Below are the code and all the weights of a small trained network. Each question names an input and a class and asks about switching units off, where a switched-off unit gives its printed mean instead of its output.

import numpy as np


def w(rows, s, z=0):
    codes = np.array(rows[::2]) - 128.0
    scale = np.full(codes.shape[1], s)
    scale[-1] = z or s
    return codes * scale


def f(y):
    return np.maximum(y, 0)


def log_softmax(a):
    a = a - a.max(-1, keepdims=True)
    return a - np.log(np.exp(a).sum(-1, keepdims=True))


def net(x, mask):
    res = np.array(x, float).reshape(1, 4) / 4 @ E
    y = f(res @ A[0][:, :-1].T + A[0][:, -1])
    res = res + np.where(mask, y, B[0][:, -1]) @ B[0][:, :-1]
    return log_softmax(res[-1] @ U[:, :-1].T + U[:, -1])


A, B = {}, {}
E = w([
[129,128,127],'x0',
[143,202,184],'x1',
[11,143,128],'x2',
[111,68,223],'x3',
],0.012)
A[0] = w([
[125,76,84,226],'n0',
[91,88,229,184],'n1',
[145,39,167,182],'n2',
[53,99,78,130],'n3',
[143,175,146,253],'n4',
[157,64,170,176],'n5',
[130,189,57,250],'n6',
[187,173,172,162],'n7',
[141,209,173,208],'n8',
[7,150,127,248],'n9',
[102,204,62,207],'n10',
[36,127,210,78],'n11',
[198,114,111,227],'n12',
],0.011,0.0051)
B[0] = w([
[116,46,59,197],'n0',
[209,66,85,217],'n1',
[168,32,161,195],'n2',
[37,82,152,195],'n3',
[181,219,96,184],'n4',
[172,68,167,183],'n5',
[73,205,116,218],'n6',
[193,173,163,174],'n7',
[140,254,164,193],'n8',
[35,110,67,255],'n9',
[66,186,141,213],'n10',
[178,119,17,207],'n11',
[254,146,92,195],'n12',
],0.0088,0.012)
U = w([
[170,130,37,252],'0',
[64,118,128,110],'1',
[167,185,152,26],'2',
[80,181,168,106],'3',
[164,67,182,116],'4',
[104,63,113,5],'5',
[178,134,253,157],'6',
],0.011,0.0042)

Each question gives the input, the list of numbers given to net, and the class t.
The units are the neurons (one row each of A and B). Each row of codes is followed by its name. A weight is (code - 128) times the scale printed after its matrix; where a second scale follows, it is the last column's (A, B and U).
mask holds one flag per neuron, in row order. A switched-off neuron (its flag False) gives its mean, the last column of its row in B, instead of its output. The means were averaged over made-up inputs and are rounded, as every weight is.
A unit's drop is (log p(t) with every unit on - log p(t) with that unit switched off) / (log p(t) with every unit on - log p(t) with every unit switched off).
The circuit of an input: a set's keep is (log p(t) with only the set's units on - log p(t) with every unit switched off) / (log p(t) with every unit on - log p(t) with every unit switched off). Starting from the 12 units with the biggest drops (on a tie, the unit counted first), units are removed one at a time, each time the one whose removal leaves the highest keep (on an exact tie, the one counted first), for as long as the keep stays at least 0.8.
circuit, biggest first: the units of the circuit, biggest drop first
unit that matters most: the unit with the biggest drop
top k neurons: the k neurons with the biggest drops, biggest first
drop of u: that unit's drop, to one decimal
input [-8,1,-5,4], class 6: circuit, biggest first => n9, n11
input [0,7,1,-8], class 3: circuit, biggest first => n10, n6
input [3,-8,-1,8], class 4: circuit, biggest first => n2, n5
input [1,5,0,1], class 6: unit that matters most => n9
input [5,-2,1,0], class 1: circuit, biggest first => n11, n1
input [8,-4,1,0], class 1: circuit, biggest first => n1, n11
input [5,7,-1,2], class 6: top 2 neurons => n9, n6
input [-5,-1,0,8], class 4: top 2 neurons => n2, n5
input [5,7,4,6], class 0: top 2 neurons => n11, n1
input [5,5,4,2], class 0: drop of n1 => 0.3
input [-6,1,1,-2], class 3: drop of n12 => 0.1
input [-7,3,8,4], class 0: drop of n11 => 1.1
input [-1,1,1,-8], class 3: drop of n10 => 0.1
input [-2,0,2,0], class 1: top neuron => n12
